Here is a tiny trained network, its code and every weight. The questions are about switching its units off for an input and a target symbol, where a switched-off unit gives its printed mean instead of its output.

import numpy as np


def w(rows, s, z=0):
    codes = np.array(rows[::2]) - 128.0
    scale = np.full(codes.shape[1], s)
    scale[-1] = z or s
    return codes * scale


def norm(h):
    return h / np.sqrt((h * h).mean(-1, keepdims=True) + 1e-5)


def f(y):
    return y / 2 * (1 + np.tanh(0.7978845608 * (y + 0.044715 * y**3)))


def softmax(a):
    e = np.exp(a - a.max(-1, keepdims=True))
    return e / e.sum(-1, keepdims=True)


def log_softmax(a):
    a = a - a.max(-1, keepdims=True)
    return a - np.log(np.exp(a).sum(-1, keepdims=True))


def net(x, mask):
    ids = ['αβζησω'.index(c) for c in x.split()]
    T = len(ids)
    res = E[ids] + P[:T]
    u = 0
    for l in range(2):
        r = norm(res)
        for j in range(3):
            rows = slice(4 * j, 4 * j + 4)
            q, k, v = (r @ M[l][rows].T for M in (Q, K, V))
            z = softmax(np.where(np.tri(T) > 0, q @ k.T / 4**0.5, -1e9)) @ v
            o = O[l][rows]
            res = res + np.where(mask[u + j], z, o[:, -1]) @ o[:, :-1]
        u += 3
        y = f(norm(res) @ A[l][:, :-1].T + A[l][:, -1])
        res = res + np.where(mask[u : u + 16], y, B[l][:, -1]) @ B[l][:, :-1]
        u += 16
    return log_softmax(norm(res)[-1] @ U[:, :-1].T + U[:, -1])


Q, K, V, O, A, B = {}, {}, {}, {}, {}, {}
E = w([
[79,187,33,142,121,80],'α',
[90,136,132,120,8,134],'β',
[146,143,170,245,146,130],'ζ',
[161,77,214,142,85,180],'η',
[108,206,228,128,143,124],'σ',
[113,124,92,184,241,101],'ω',
],0.012)
P = w([
[254,182,68,192,72,164],'0',
[90,182,130,163,91,225],'1',
[81,162,136,171,100,201],'2',
[90,154,128,172,103,171],'3',
[76,112,150,138,110,144],'4',
[88,104,145,136,111,122],'5',
[100,94,143,132,110,103],'6',
[109,87,149,119,112,88],'7',
[115,75,140,116,102,73],'8',
[122,68,141,108,105,59],'9',
[127,60,141,103,102,43],'10',
],0.0051)
Q[0] = w([
[101,162,141,174,85,159],'0.h1',
[131,104,60,157,90,140],'0.h1',
[97,101,177,138,73,114],'0.h1',
[147,154,181,175,157,87],'0.h1',
[102,122,91,111,192,115],'0.h2',
[112,120,172,112,89,163],'0.h2',
[167,117,139,202,210,125],'0.h2',
[90,184,144,162,63,97],'0.h2',
[150,112,127,197,120,145],'0.h3',
[110,134,172,93,138,117],'0.h3',
[96,139,142,254,164,61],'0.h3',
[125,200,144,44,126,167],'0.h3',
],0.0088)
K[0] = w([
[173,172,171,144,62,195],'0.h1',
[88,163,69,134,88,193],'0.h1',
[114,137,225,95,61,158],'0.h1',
[149,110,164,254,115,107],'0.h1',
[94,127,83,83,171,82],'0.h2',
[162,56,162,83,74,177],'0.h2',
[158,147,119,204,236,110],'0.h2',
[180,187,135,176,23,104],'0.h2',
[223,110,169,166,126,120],'0.h3',
[128,111,147,116,128,53],'0.h3',
[60,115,153,167,240,59],'0.h3',
[186,185,73,50,113,109],'0.h3',
],0.0064)
V[0] = w([
[136,119,142,86,78,141],'0.h1',
[85,65,67,184,237,149],'0.h1',
[73,94,32,150,133,126],'0.h1',
[153,193,67,161,134,108],'0.h1',
[147,68,162,127,121,158],'0.h2',
[195,38,252,151,99,192],'0.h2',
[190,169,154,203,131,205],'0.h2',
[139,106,122,132,119,110],'0.h2',
[99,52,168,79,54,214],'0.h3',
[65,109,161,120,107,114],'0.h3',
[254,189,105,134,173,130],'0.h3',
[166,195,148,143,163,228],'0.h3',
],0.0045)
O[0] = w([
[121,117,102,139,192,126,163],'0.h1',
[144,161,135,105,2,81,5],'0.h1',
[168,108,160,140,80,86,74],'0.h1',
[182,170,189,138,96,106,107],'0.h1',
[143,142,89,101,121,125,154],'0.h2',
[90,162,37,55,122,107,253],'0.h2',
[118,124,140,37,109,37,248],'0.h2',
[128,131,123,130,126,131,124],'0.h2',
[227,148,152,138,166,26,145],'0.h3',
[157,133,166,135,130,104,149],'0.h3',
[97,147,76,142,118,175,86],'0.h3',
[182,178,143,85,145,144,190],'0.h3',
],0.0053,0.0027)
A[0] = w([
[118,172,7,113,117,139,145],'0.n1',
[186,106,168,180,88,117,70],'0.n2',
[123,177,77,127,169,187,76],'0.n3',
[124,190,73,91,96,124,159],'0.n4',
[133,121,106,199,240,119,55],'0.n5',
[66,125,162,73,113,149,118],'0.n6',
[182,88,148,157,57,53,81],'0.n7',
[160,84,96,80,120,88,79],'0.n8',
[152,122,166,205,233,179,65],'0.n9',
[96,140,148,209,76,51,25],'0.n10',
[203,82,196,136,120,255,124],'0.n11',
[125,110,154,108,83,193,110],'0.n12',
[152,152,124,111,76,106,48],'0.n13',
[90,72,115,192,99,74,4],'0.n14',
[221,121,70,154,97,161,45],'0.n15',
[95,124,181,124,182,137,12],'0.n16',
],0.0084,0.0038)
B[0] = w([
[100,129,153,235,59,135,186],'0.n1',
[40,146,86,89,119,85,139],'0.n2',
[153,125,62,118,113,41,125],'0.n3',
[105,94,172,185,95,176,199],'0.n4',
[81,145,152,178,32,169,192],'0.n5',
[122,86,146,199,149,127,209],'0.n6',
[117,175,93,81,179,201,189],'0.n7',
[176,191,163,93,171,86,152],'0.n8',
[118,139,92,232,31,103,205],'0.n9',
[216,92,158,61,181,104,253],'0.n10',
[76,149,126,255,10,150,195],'0.n11',
[119,129,122,193,105,140,173],'0.n12',
[131,127,134,150,184,199,131],'0.n13',
[191,183,153,61,157,121,194],'0.n14',
[131,105,5,143,185,102,113],'0.n15',
[126,123,127,196,198,104,127],'0.n16',
],0.0059,0.0038)
Q[1] = w([
[92,103,167,133,111,131],'1.h1',
[159,200,118,135,108,160],'1.h1',
[119,236,106,106,119,186],'1.h1',
[136,80,135,48,149,162],'1.h1',
[113,115,116,114,135,108],'1.h2',
[119,128,109,129,111,153],'1.h2',
[160,141,119,139,155,132],'1.h2',
[115,85,143,126,127,115],'1.h2',
[149,168,153,164,141,106],'1.h3',
[164,78,249,133,83,128],'1.h3',
[190,100,111,109,176,121],'1.h3',
[127,156,137,150,81,101],'1.h3',
],0.015)
K[1] = w([
[100,87,188,129,95,173],'1.h1',
[206,139,63,162,130,149],'1.h1',
[171,191,11,91,157,215],'1.h1',
[145,93,137,23,134,104],'1.h1',
[126,122,132,113,145,170],'1.h2',
[153,106,129,130,102,128],'1.h2',
[122,132,104,136,146,146],'1.h2',
[120,97,178,129,123,122],'1.h2',
[152,222,151,198,146,58],'1.h3',
[117,117,225,167,61,126],'1.h3',
[167,125,187,59,135,96],'1.h3',
[113,163,96,154,100,95],'1.h3',
],0.012)
V[1] = w([
[198,99,151,147,84,55],'1.h1',
[142,91,85,107,86,150],'1.h1',
[81,77,109,97,124,254],'1.h1',
[226,81,94,141,93,125],'1.h1',
[62,133,134,133,115,142],'1.h2',
[83,151,176,59,125,61],'1.h2',
[172,184,124,112,109,135],'1.h2',
[138,90,80,115,51,111],'1.h2',
[118,111,163,123,129,109],'1.h3',
[159,165,107,131,146,112],'1.h3',
[208,118,138,82,178,115],'1.h3',
[126,145,56,181,94,148],'1.h3',
],0.0057)
O[1] = w([
[115,131,99,60,132,138,152],'1.h1',
[110,130,138,111,79,44,130],'1.h1',
[172,162,112,183,111,17,143],'1.h1',
[92,123,118,60,62,66,132],'1.h1',
[153,117,113,88,166,186,168],'1.h2',
[127,186,130,178,139,186,64],'1.h2',
[143,91,97,131,124,94,131],'1.h2',
[68,128,158,123,159,75,152],'1.h2',
[127,151,128,149,155,133,131],'1.h3',
[129,109,126,147,78,158,97],'1.h3',
[69,175,88,135,76,126,2],'1.h3',
[176,3,143,124,146,144,202],'1.h3',
],0.005,0.0056)
A[1] = w([
[124,95,120,126,114,82,75],'1.n1',
[149,117,137,183,129,142,151],'1.n2',
[140,199,82,175,188,184,60],'1.n3',
[179,171,167,27,158,111,54],'1.n4',
[103,159,91,82,216,85,37],'1.n5',
[78,132,49,186,31,149,108],'1.n6',
[148,104,114,140,152,129,93],'1.n7',
[129,127,113,188,171,90,109],'1.n8',
[21,151,148,169,100,183,162],'1.n9',
[132,112,141,112,115,81,63],'1.n10',
[148,133,152,134,133,166,89],'1.n11',
[96,254,69,9,98,133,4],'1.n12',
[32,131,16,205,35,140,140],'1.n13',
[80,213,116,146,142,90,30],'1.n14',
[136,98,51,93,64,181,198],'1.n15',
[95,52,130,143,70,153,126],'1.n16',
],0.011,0.0032)
B[1] = w([
[124,139,137,143,138,148,145],'1.n1',
[104,149,131,127,111,116,203],'1.n2',
[108,171,128,121,132,181,123],'1.n3',
[172,106,122,107,99,151,215],'1.n4',
[47,143,154,117,109,119,151],'1.n5',
[101,37,41,163,133,186,200],'1.n6',
[114,129,130,121,127,139,132],'1.n7',
[101,140,154,130,86,142,146],'1.n8',
[150,92,54,114,156,119,179],'1.n9',
[128,136,108,144,124,149,139],'1.n10',
[127,138,96,122,120,112,141],'1.n11',
[5,150,91,27,100,116,184],'1.n12',
[81,4,56,221,108,204,217],'1.n13',
[146,112,172,121,83,154,127],'1.n14',
[91,109,137,169,123,147,143],'1.n15',
[116,186,163,170,117,98,253],'1.n16',
],0.012,0.0078)
U = w([
[88,33,68,194,112,153,209],'α',
[141,183,208,167,79,75,197],'β',
[255,60,152,62,112,165,92],'ζ',
[47,121,109,12,74,133,131],'η',
[157,224,87,130,177,239,6],'σ',
[144,111,78,106,214,55,5],'ω',
],0.0069,0.0011)

Each question gives the input, a string of symbols that net reads in full, and the target symbol t.
The units are the heads (4 rows each of Q, K, V and O) and the neurons (one row each of A and B). Each row of codes is followed by its name. A weight is (code - 128) times the scale printed after its matrix; where a second scale follows, it is the last column's (O, A, B and U).
mask holds one flag per unit, layer by layer, with each layer's heads first. A switched-off unit (its flag False) gives its mean, the last column of its rows in O or B, instead of its output. The means were averaged over made-up inputs and are rounded, as every weight is.
A unit's drop is (log p(t) with every unit on - log p(t) with that unit switched off) / (log p(t) with every unit on - log p(t) with every unit switched off).
The circuit of an input: a set's keep is (log p(t) with only the set's units on - log p(t) with every unit switched off) / (log p(t) with every unit on - log p(t) with every unit switched off). Starting from the 12 units with the biggest drops (on a tie, the unit counted first), units are removed one at a time, each time the one whose removal leaves the highest keep (on an exact tie, the one counted first), for as long as the keep stays at least 0.8.
units of the circuit, in order: the units of the circuit, biggest drop first
unit that matters most: the unit with the biggest drop
top k neurons in layer l: the k neurons of layer l with the biggest drops, biggest first
which heads matter: for each layer, one digit per head in row order, 1 if its drop is at least 0.15 and else 0, layers parted by /
input β α ω η η β, target β: which heads matter : 011 / 000
input σ σ ζ ζ β σ η α α, target β: which heads matter : 110 / 001
input β β ζ σ η ω α σ σ α ζ, target β: units of the circuit, in order : 1.n13, 1.n6
input β η α σ β σ ζ β β ζ, target β: unit that matters most : 0.n9
input σ β ω η ω σ σ ω β σ, target σ: which heads matter : 000 / 110
input β β β β β ζ η β ζ β σ, target β: which heads matter : 000 / 011
input ω β α η ω β β η σ β ω, target ζ: which heads matter : 110 / 000
input ζ η β ω β β ζ ζ, target ζ: top 2 neurons in layer 0 : 0.n9, 0.n10
input β ω η α ζ ζ σ β ζ β, target ζ: which heads matter : 001 / 000
input η β η α β α β ω ω ω α, target ζ: which heads matter : 111 / 000
input η σ σ ω η ω ω, target ζ: which heads matter : 100 / 000
input η ω σ, target η: which heads matter : 110 / 100
input σ β ζ ζ β σ, target ζ: top 3 neurons in layer 1 : 1.n16, 1.n12, 1.n13
input β β β ω β α β α β η ω, target β: top 2 neurons in layer 0 : 0.n9, 0.n5
input ω β β, target β: which heads matter : 001 / 000
input η α σ α ζ ω ζ ζ η ω ζ, target η: unit that matters most : 0.h1
input η σ ζ ζ β σ, target ζ: which heads matter : 001 / 000
input η ζ β ω β α β ω β η, target β: top 2 neurons in layer 0 : 0.n11, 0.n10
input ω σ α σ η η σ β β β, target ζ: which heads matter : 011 / 000
input β ζ β α α, target β: which heads matter : 110 / 000
input β β β β β α β η η, target β: which heads matter : 101 / 000
input ζ ω ζ α β β β β β ω β, target η: unit that matters most : 0.h3
input β α ω β β σ η β σ, target β: which heads matter : 000 / 000
input σ ω α σ, target σ: top 3 neurons in layer 1 : 1.n13, 1.n3, 1.n6
input η α β σ β η α ω ζ α, target ζ: top 3 neurons in layer 0 : 0.n10, 0.n1, 0.n14
input η ω β ω, target β: top 2 neurons in layer 0 : 0.n10, 0.n11
input β ω ω ω β ω σ σ β η ω, target η: top neuron in layer 1 : 1.n12
input η ω η α σ σ β β σ α η, target ζ: top 2 neurons in layer 0 : 0.n8, 0.n9
input ω η η σ ω α β β ω ω, target η: top 3 neurons in layer 0 : 0.n10, 0.n14, 0.n11
